[ -2 -24   5  48 -32 -32  43 -32  11  -1  55  80  -6 -74  -2  21 -16 -21
 -31   6  16 -29 -33 -28  52  22  15 -16  88  -8  57  41 -13  16 -57  14
 -50 -79  -4  11 -23  58] | 9
[-21 -14 -16 -17  57 -71  14  61   2   4 -63 -54  31   7 -45   1   6  -4
  57 -18  62  71  -5 -29  19  40  14   0   2  17 -16   2 -72 -27 -50 -12
 -14  24 -38   5  36 -16] | 6
[-13 -43 -16  24   4 -21  38 -41 -24 -18   8  18  25  38  40 -33  27  47
  18  13   9   7 -37  17 -46  97 -58 -49  30  17   8 -32 -59   8 -10 -31
  23   5 -48  -2  23 -27] | 4
[-32 -11 -14 -15  38 -20  32 -19 -11  23 -22 -82  15   0  20 -18  -4 -12
  21  14  35  40 -48  16 -49  71  19 -55   1  53  43 -33 -46 -34 -86 -23
  24  62  10  34  16 -59] | 5
[-26 -24  18  -1  32 -59   8  14 -59   5  11 -26  39  50 -18 -28  -1 -58
  53   0  -8  23 -41  -3 -16  83  25 -12  -4 -14  19 -11 -10 -11 -50   3
  36  21  18 -22  15   0] | 8
[ 25  24 -19  -9 -30 -61  51  25   8   7 -10 -52 -40 -21 -12   6  -1  39
   9  -8  -8  12 -29 -21 -10 -31 -50  27 -46 -13  36 -42  -6  -2 -22  -6
  50   5 -13  -7 -30  25] | 4
[-15   4  13 -22  44 -53  17  50 -48  11 -19 -33 -29   6 -11 -28  22 -30
  48  48  18  45 -86 -42 -26   9  75  20 -33  26 -27 -39 -25 -46 -21 -24
   8  25  17  -6  33   7] | 7
[-12  -7   6  29  45 -57 -12 -46  24  14  -7 -27 -40 -54  29   8  54  16
  25  11 -21  54 -11 -12   5  17  37 -22  -3  59   6 -37 -16 -24 -60 -13
 -10 -18   0   3  22 -46] | 3
[-42 -25   0  10  38 -47  33  -1 -41  -2 -10 -76  49 -15  -1 -17   0  35
  32  21  17   9 -20   6 -25  39   2  25   3  -3 -16 -34  13 -43 -32 -44
  69  -7  27  -1  35 -54] | 1
[  6  -6  12 -50  17 -51  14 -53  21  -4  16 -42 -41  -5   0 -20   3  -9
  21  -1  24  13 -57 -14 -11  12  -4 -20  23  51  12 -16 -23 -26   4  48
 -20   9 -79  37   8 -29] | 6
[  8  25 -47  30  -5 -12  41 -65 -18  41 -35 -19  -8  17   3  34  -8 -33
   5  -5  14  14 -21   7 -10  11  -7 -14 -12  54  35 -15 -64   8 -40 -33
 -12  16 -74  20  14 -50] | 5
[  14  -13   20   17  -39  -64  -27  -11   21    6   48   18   -5    0
    0    4   54   32  -36    9   -1  -38   54  -30  -30   27   49    8
  -56   14  -18  -58  -30  -18  -26  -24   31  -14 -113   12   -8   29] | 0
[ 47   5   1 -39  50 -58   2  40   4   0  17 -48 -32  -9  15 -36  15   1
  12 -12  36   4  -1  34 -40  47  56 -16  26   9   2 -28 -40 -27 -23 -16
  35  83 -38  16  16 -30] | 6
[-10 -57  16 -27  48 -90   8 -22   5  -6 -24 -74  18   4  19   2  32  34
   6   6  26  26  18  -4  -2  80  23 -35  45  32   6 -31 -11 -35 -64   7
  31  14 -31 -35 -13 -16] | 6
[-55  -3  28  25 -14 -30  15  15  48  45  40 -40   0 -30  36  -5  14  26
   8  21  65  11  -2 -24  11  18  23   0 -14 -16  26 -18 -39 -31 -33 -14
  21   7 -37 -11  33 -24] | 0
[ -7 -13  13  39  34 -13 -15 -47 -32  16  36  78   3 -26  19 -30  17  13
 -14   2  29   2   5   0 -63  11   2   7  40  38 -19 -13 -33 -10  13  27
   2 -10 -27  -5  54 -53] | 10
[-27 -39 -20  13  32   7  36 -30 -68 -25  33  -1  59  18  23 -31  -1  34
  15  45  33  29  45 -25 -69  44  51 -22  49  37  12 -40 -25 -12  -3   4
  37  -2 -54  40  -2 -28] | 7
[-35   2  11 -44  56 -16   7 -22 -15  14  48   1  14  21   6 -50   9  -8
   7   0  13 -23  80  12  27  39  54 -33   3  76 -73 -32 -10  -7  -8 -20
   1  25 -61   0  58 -61] | 8
[-39 -21  20 -21  18 -22   7  13 -34   4 -57  16  10   4  -7  -9  52  30
  13  37  -3  37 -45 -34 -17  28 -44   6 -38  44 -20 -43 -18 -19 -38 -29
  93 -21 -10  39  -7 -52] | 10
[  5 -27  26  10  -3 -49  42  16  28  15  58   7 -22 -27  11 -23  24   3
  12  19 -76 -27 -71 -51 -41  31  11   8 -26  10  72 -21 -11  -8 -55 -20
  82  -9  44 -36 -41  29] | 8
[  3   1  -3  60  21 -28  26  43 -38  -3 -16  22  -1  42   9  -7  50  11
  41  17   0  30   4   5  20  61   4  -2 -12  -6  34 -10 -84   4 -36 -22
  47   6 -10  21  34  -7] | 9
[-47  -2  -4  48  11 -12  98  -1  -6  51 -46 -20  57   3 -22 -40 -14  -1
   7  -1  46  49   2 -14 -49   2   9 -69 -82  25 -47 -37 -34 -17 -24 -38
  -8   9 -11   2  26 -26] | 5
[-21 -40  -5  35 -30  -2  32  47 -23  15   0  30  44  52  23 -11  -3 -13
   7  32  25  61  53 -52  -6   3  16 -57 -11  59  28 -23 -26   3 -27 -25
   3   4   1  -5  12 -63] | 0
[ 23   1  15 -31   6 -37  24 -42   4  17  37   8 -46 -45  -8   5  44   6
  -1 -14  33 -25 -39  -6 -23  -5   7  58 -12  19 -47   5   7  20 -70 -46
   7 -61 -60   4 -32  29] | 8
[-57 -32  32 -47  36 -66 -13  67 -26  24 -77 -18  19  34 -18 -42   8 -44
  40   4  -2  36  29 -43  36  40  14 -25 -45  43  -7  -4  15 -14 -62 -15
  65  -1  64 -18  44 -33] | 8
[-17 -23  -2  46   8 -18  18  47  -1  11 -13 -50 -12  45  35  -8  28  28
  35  18  12  21 -10   6  39  41  38 -50 -25   5  27 -21 -21 -27 -41 -52
  49  16  44  12  -1 -28] | 9
[-25 -16  14 -14  48   6  19 -33 -23  45   8  19  32  -3 -22 -29  -6 -32
  16  -3  51  11  19 -12  12  42  50   0 -77   1   2  11  13 -14 -21 -28
   1  -6 -16  34  33 -48] | 3
[-11 -24  10  13  28 -63  23  59   4   1 -35 -16  46   6  12 -41  10  13
 -11 -12  17  39  37  22 -62  76  40 -60 -38 -17 -10 -15  21 -13 -15   0
  25  17 -38 -20  29   5] | 0
[-23  23  -2  -5  19 -22  25   5  13  21  16  74 -35   4   4  -1 -11   3
   8  27  60  41   4 -23  -1  13  53 -43 -14  23   4 -46 -46   7 -36 -18
  48  46 -70   8  -4 -16] | 3
[-43  -8  -4 -13  27 -18  -3 -53  -1  17 -13 -43  25 -19   4 -13   3  27
  18   1  36  18 -38 -13 -83  51  12 -17 -93 -17  -2 -18 -13 -38 -52  -3
  27  29 -47  27  29 -10] | 3
[-22 -24 -30  11  45 -43  41   6 -15  40  21 -34  35 -86 -33  30   0   9
 -14  -1  -5   2 -35 -36  16  22  64   7 -26 -98  97  17  26 -23 -41  12
  50 -25   7  12 -52  41] | 11
[-59 -27  30 -17 -42 -29  33 -41 -45  14  80 -17  51  21  24 -11  36  -6
  -4  70  -3 -35 -37  -4  60   8  77 -51   2 -48  29 -60  11 -27 -51 -18
  16 -12 -27  40   8   9] | 11
[-23 -14  29  -4  19   8 -79  -6  -3  -7  18  32 -21  42  10 -53   2 -11
  36  -1  21  41 -19   9 -34  22  -8  -7 -23  51  27 -35 -34  -4 -35 -12
  71  21   1  20  -5 -45] | 10
[-34  -6 -19  20  24  14  36  18 -57  33 -47   1  39  12  56  -4   3 -54
  50  32 -40  59 -99   8  13  40  23  -9 -19 -57  15  -8 -20  12 -48 -39
  24  20 -34  10  39 -33] | 9
[ -4 -14 -29  10  -1 -44  48 -14 -30  13 -20  39  13   5  20 -14  13  -4
  -3  30 -15  -3  31  -2 -33   8  36 -24 -33  53  52 -41 -47  -2 -57 -16
  28 -12 -51  46  26   3] | 2
[-40  -4  -6   6   0  36  14 -64  25   7   2 -69 -24 -23  51  16  -2  16
  -6  43  20   6  51  -3  -5  58  -3 -25  14  -5   2 -28  -1  -9 -15 -14
  29  30 -39  18 -31 -46] | 3
[-41 -36 -12  55  18 -39  56  12  48  40 -38  34  37 -35 -31 -17 -32  40
   9  22 -14  54  15 -46 -19  -8  51 -39 -76  33   6 -52 -16 -21 -31  -8
  39  -6 -31  15 -15   2] | 9
[-28  -9 -36 -42  70 -29  -6 -14 -29   0 -12   6 -26 -10 -13   7 -11  -7
  18  12  63  32  20  12  45  63  21  24   5  21  23   3  -8  -3 -19 -12
  20  -5 -17 -14  18 -57] | 1
[-51 -25   0  34  53 -11  41 -20 -13  37 -41  32  66  -8  32 -23  35   0
   2  19  19  18   8 -18 -27  42  50 -36  -5 -16   2 -28 -52  -1 -52  26
  17  -8 -59  34  36  15] | 3
[ 19 -16 -28 -35   6 -17   3  16 -48  19  31 -12   5  36  54  -5  53 -20
  16   2 -14  34 -13  10 -43  33  68 -61 -66 -21  88 -21 -10 -25  -7  14
   9   1 -59  50 -12 -21] | 2
[-29   4  47  20  12 -30  22  14  45  44   4  33  15 -76 -52  38   5  16
   6  30  -3  56 -76 -32 -32  12 -26 -12 -10 -13  23  32 -38 -33  25  38
  13  59  14 -17   5 -21] | 0
[-34 -30  -6  35  52 -12 -13 -64 -35  36 -29 -50  38 -11  18 -24   2  25
  30 -20  25   2   9  -6 -64  -1 -21 -24   9 -35 -19   1 -41  -5   8  24
  68  35 -35  39  28 -19] | 4
[-11   0 -12  -6 -15  17  62 -35 -15  52  -2 -60  51  -6  72  -6  -3  -5
 -13  27  14 -10 -25  31 -28  35   3 -40  -4 -12  48 -40  11 -33 -22 -12
   5  38 -16  36  30 -90] | 3
[-22 -37  -5  33  -1 -74  10  -2  25  27 -34 -51   8 -46   9   5  10 -11
   4  11   6  33  46 -34 -54  68  47 -46  -7 -14  14 -32 -39 -21 -64 -38
  24  19 -14 -26  -6  -7] | 5
[  5 -50  -6  -1  13 -60  24 -93 -46  28 -52 -24  11  18  19  14  62  -5
  12  58  20  25 -13  18 -35  38  31 -28 -35  31  81 -25 -38 -21 -45  31
  -6 -18 -26  24 -18  -4] | 7
[-32 -13  -1 -62 -13  -9 -31 -69 -34 -18  61 -17  10  22  41 -11  59  10
  -2  22  16 -47  28 -16  10  66  23 -36 -79 -15   2 -31 -39 -13 -83 -39
   7  13 -58  26  24  -7] | 3
[  3   4  18  13  34 -61  13  47 -38  -1   8   5  68 -25 -27 -45  -7 -18
  28  -5 -33   8 -40 -12 -72  41  36 -29  -8 -21   3  -3 -27 -36  15 -31
  36  30 -10 -15  44   8] | 7
[-37 -20  38   8  30 -37 -30 -23  16  24  21 -26  28  23  15  -2  26  -5
  10   5  55  -6  26  14  10  28  56 -18  25  45  55  -9 -40 -35 -62  -4
  41 -17 -45  15   0   1] | 1
[ -21  -24   13  -10    3 -110   40  -85   22   30   23  -40  -28  -52
   14  -15  -34  -10    5    7   -4  -26  -76   31    9    8   33  -26
  -28    5   85  -40   40  -30  -80    1   43  -28    6   -9  -24   27] | 2
[ -5 -25  32   1  64 -92  -2 -11   4  44 -34  32  20  -5 -49 -26   9 -38
  48 -11 -10  18 -59 -19   2 -13  54 -52 -68 -28  29  13 -33  -8   0  -7
  52   3  -8 -35 -20  45] | 7
[  5  63 -25   8  25 -29  64 -22 -35  26  32   2 -15 -86   0  55  10 -45
 -33  11 -25 -10 -36   7  42  88  26  11   5 -18  21  10  -6 -21 -18 -30
 -47  11 -65 -15  38 -29] | 3
[ -9 -20   0   0  27  -9  15   6 -44   5 -37 -47  48 -15  36 -16  53 -16
  -9 -18 -46  27  44 -20  20  23 -15 -14  24  13  24 -12  -1   8 -56  21
   0 -46  46  -2  15 -25] | 5
[ -6  -4   6   4 -24  -5  31  63   3 -14  32 -42  67  -3 -21  -4  17   9
  28   0 -14  35  -3 -18 -35  63  13  10  20 -34 -24 -22 -21 -23   5 -42
 -32   9 -19   9  23 -29] | 5
[-26   6  -4  -7  39   7  23  11 -27   9  16   2 -29 -24  35 -36  70  27
 -31  24 -14  18  61  14  67  85  10   6 -47  35 -21 -68 -22   2 -44 -45
  14 -18 -26  -5   6  -8] | 4
[ -9 -57  24  -2   9 -75 -16   2   7  18 -36 -66  22 -33 -26  19  27  19
  28   6  12  45  22 -45 -17  29  15 -30 -23   1 -11  -7 -11 -43 -39 -42
  53  20   7  -3 -24 -40] | 6
[  0  -8 -18  11  33  -1   2 -42  -5  43 -16  -6  28 -24  51 -26 -19 -63
 -16 -26  22 -53 -26 -28 -63  55   7   9   9  37  43  24 -46 -12 -70 -27
 -11 -11 -54  19  64 -20] | 3
[ -8  -4  14 -24  22 -31  45 -24 -26  46 -10 -19  -9 -10  21 -15  36   2
  18  16  70  37  -5  19 -26  50  25  -8   1   2  47 -10 -22 -15 -21   5
  42   9 -34  64  39 -85] | 5
[-38 -28  25  18  19 -13  10  21  28  16  67  25  20 -47  29 -24  20  10
  17  49  22  21  15   5 -37  47  95 -43  48 -33 -14 -23 -26 -32  34 -30
   9  23 -36   6  22 -42] | 1
[ -5 -28  18  -1  19   4  47  63  -1  11 -41 -72  40  36  23   4  18   7
   9  12  35   6   3 -26 -22  38  30  -6  60  25 -23  27 -10 -35   3 -21
   4  16 -33  19  23 -20] | 6
[  0 -25 -31  20  54 -35  90 -20  -2  32 -11   7 -23 -30  39 -18   5  31
  12  17  31  24 -34 -25 -85 -25  14 -70 -47 -10 -25  11 -34  21  -2 -25
  43  47 -26 -27  11 -39] | 0
[-40 -22 -10  19  -2 -47  32 -36   5   8   1 -66  -6 -16  40 -24   9  14
  -1  -4  30 -24  34 -14   9  81 -23 -37   8   2  17 -10 -24 -14 -16 -27
  17 -31 -66  10  25  -7] | 4
[  1  26  -5 -11  76 -13  37   8 -89  11 -53   4  25  19  -8 -27  14 -27
   9  -6  18  71 -61  18 -35  37   3 -30 -23  68  -9 -32   3 -20 -51  20
  13  25  14  49  41 -52] | 3
[-17 -23 -27 -30 -41 -55   3 -19 -36  48 -28 -42  16 -11 -18  -6 -41 -31
   0  18  24 -42 -69 -40 -44 -40  13   2 -65  -5  17 -48 -12 -57 -46   2
  16  23  27  51  16   5] | 2
[ -2  29   8 -10  30 -44  28  53 -50  16  17  16  44   7 -45 -49 -16 -36
 -10   0  15  -3 -16  36  35  40  61 -39 -34  50  -2 -51 -29 -47 -60   3
 -17  53  15  55  58  -6] | 9
[-17  -9   7 -12  28 -51  13  -5 -42  11  -1 -45  48   1   3  13  41 -26
   1 -10   3   9 -75  11  28  77  -4 -23 -16  15  41   9 -15 -26 -81 -15
  -2 -11 -26  19  18 -16] | 0
[-16  -1  15  17   2 -80  75  29 -33  20 -34   1  36 -24 -20  -6  18  24
  19  49  17  20  45 -45 -19 -39  45  18   8   2 -32 -29 -18 -26  31  12
   1 -20 -24 -13  61  -4] | 7
[-46 -26  20  12   4 -34  28 -96  24  -8  12 -66 -59 -72  13  30  18  46
  31  19   4  38 -13 -14  29  21 -49   1  21 -11   3  38  39   4   2  -2
   1 -52  -8 -14 -16 -16] | 4
[  4 -55  12 -32  44 -71   3 -18   1  -2  29 -32  41  24 -24 -26  37  48
  20  -8  35  14  20  54  42  66  35  -4 -57   9  50 -34  20 -12 -69 -13
  31  -6  14  18 -12 -36] | 0
[ -8  -6  42  -1  31   5  42   8  33  32  23 -28 -28   2  22 -38  47 -14
  -3  39  21  20  57  15  17  25  38 -48 -56  64  26  -8 -36  -7 -28 -18
  12  36   0  27  -5 -40] | 0
[ 19 -10  10  45   6  33 -27 -18  67   9 -13  66  -9 -76 -23  46 -19   4
  -7   8  -6 -11 -34   0 -91  -3 -10  27  69 -18 -18  69 -43  22  24 -54
  34  18 -40 -11 -50  32] | 1
[-14 -20  -7  33  22   1   9  51 -19  37 -50 -36  68  30  -6 -17 -15  -7
  39  -8  11  55  -9  -6 -45  31  -3 -43  32   9 -40 -13 -26 -32  59 -20
   3  50 -28  36  44 -71] | 4
[ -56    9    2   39   11  -41   21   -7    4   15  -17  -61   42  -41
   -1   -2   -7   28   28    2   30   -5   12   -2    5    3    2   13
  -22    1  -20   -5  -63  -26 -106  -43   17   14  -18   12   64   12] | 9
[-76 -15  10  10 -31  -6  53  13  -4   2 -36 -43  62   5  -9  -9   0  25
  18  26   6  31  18 -23   6   3  34  -9 -63   9 -36 -35  13  -3 -96 -80
  25 -23  -1  21  23   9] | 5
[  7 -36   7 -15   6 -92   9 -34 -25  24 -14 -26  40  -4  -7  -7   5 -61
  30  12 -61 -16  12   2   7 -22  53 -51 -20   8  27 -21 -10 -19 -37  -8
   1   8  -3  22  16  -4] | 2
[ 59   7  -7 -48  70 -44  25  59  10  36 -24 -39 -24 -82  -3  39  38 -14
  -4   9  -7  51 -54  20 -22  38  17  13  65 -36  56  43   6 -20  12  13
 -12  39  20 -22  -6 -40] | 11
[ 12  31 -37 -18 -21 -32  34   4 -55  -5 114 -63 -44 -29  12 -43  -4  29
  12 -20 -24  -7 -93 -22 -21 -21  -4 -12 -87 -70  55 -76  11 -29   4  22
  45  28  21  28 -22   5] | 4
[ 28 -10  13 -22  21  -6 -35  31 -20  -6   2  79  33 -40 -39   8  55  21
 -12 -16 -60  19 -80 -50 -11  25 -52   5   2   8  20   9 -28 -14  34   2
  23 -40  14 -20 -46  15] | 7
[ 22 -42 -13 -45  42 -48   5 -36 -65 -14  15  25  34  24   3 -30  27 -16
  20  12  35  16  49 -13 -19  35  26 -22  15  22   3  -8 -35   7  -5   5
 -25 -17 -44 -18  13 -22] | 7
[-26  -6  21 -28  49 -31  -2 -36 -39  51 -36 -94 -23  27  27 -12  13 -45
  35  17  -3  17 -12 -14 -31  29  -9 -22 -20  71   4 -10 -11 -34 -31   5
  71  55  17   0  26 -87] | 8
[-47 -27  16  28  44 -29  25 -44 -13  21 -16  55  -8 -10   9  -6  21  15
  21  29  26  52 -54   7 -36  16  50 -42 -35  27  13  -1   5  -2 -30 -35
  69 -35 -42  11  -5 -15] | 1
[ 19  -6  11 -78  22  -7   4 -36 -27  12   5  -5  21  34 -36  -3   2 -37
 -13  -3  23 -29  26 -43   2  22  10   5 -41  65 -66   2  19 -28  19  -2
 -58   4 -54  16  35 -48] | 3
[ 33 -34  17 -13  35  -9  58 -45 -26  51  -8  63 -30 -48  22  -9  44 -28
 -38  31  24  15  -6   0 -55  36 -33 -34  -1 -26  23  16  -7  12  50  42
  17  -6  -9 -21 -48 -55] | 10
[-53 -17   4   6  28 -51   3  30  51  14 -95 -39  -1   6  16 -19  14  40
  23  22 -18  37 -18  -7  47  53 -19   0 -27  37 -45 -68 -20 -25 -44 -26
  37  -8 -24 -25  30 -15] | 9
[-46  22 -13 -34  32  -6  -6  40   2 -17  25  21 -26  -4   6   5  -2  35
  16  18  65  46   8  -4 -15  34  37   2 -20  21  14   3 -29 -14 -32 -28
  32  23 -42 -25  32 -14] | 1
[  3 -55 -29  -1  12 -67  58  22   7  46 -83 -39  68 -10  19 -28  14  27
   7  10 -19  29 -29 -18 -67   1  47 -37 -66  10 -10 -67 -10 -35 -39 -36
  24  18 -45  21  23 -38] | 6
[  3   2   7  50  49 -26  68 -26  21  51  15  10 -12 -88 -13  28   9  -5
 -38  -3 -27 -15  18 -35  15  41 -14  -6 -21   3 -12  57   2  -8  57 -21
  -9 -10 -22 -70  15 -43] | 0
[ 10  -1 -13 -31  31 -55  48  19  12  40 -49 -42  26   1 -27   7 -12 -17
   4   2  27  41  24  10 -13  62  29   6 -14  54  59 -31 -25 -22 -56 -10
  13  35 -34  11  11 -50] | 5
[ -5  -5  23 -13   8 -64  24  38   3   2 -81   0  33  21  -1   9  39   2
 -18  25 -28  -3 -10   2 -12  54  40 -55  -5  36   1 -30   5 -31 -49  -3
  28  20 -11  32  25  18] | 3
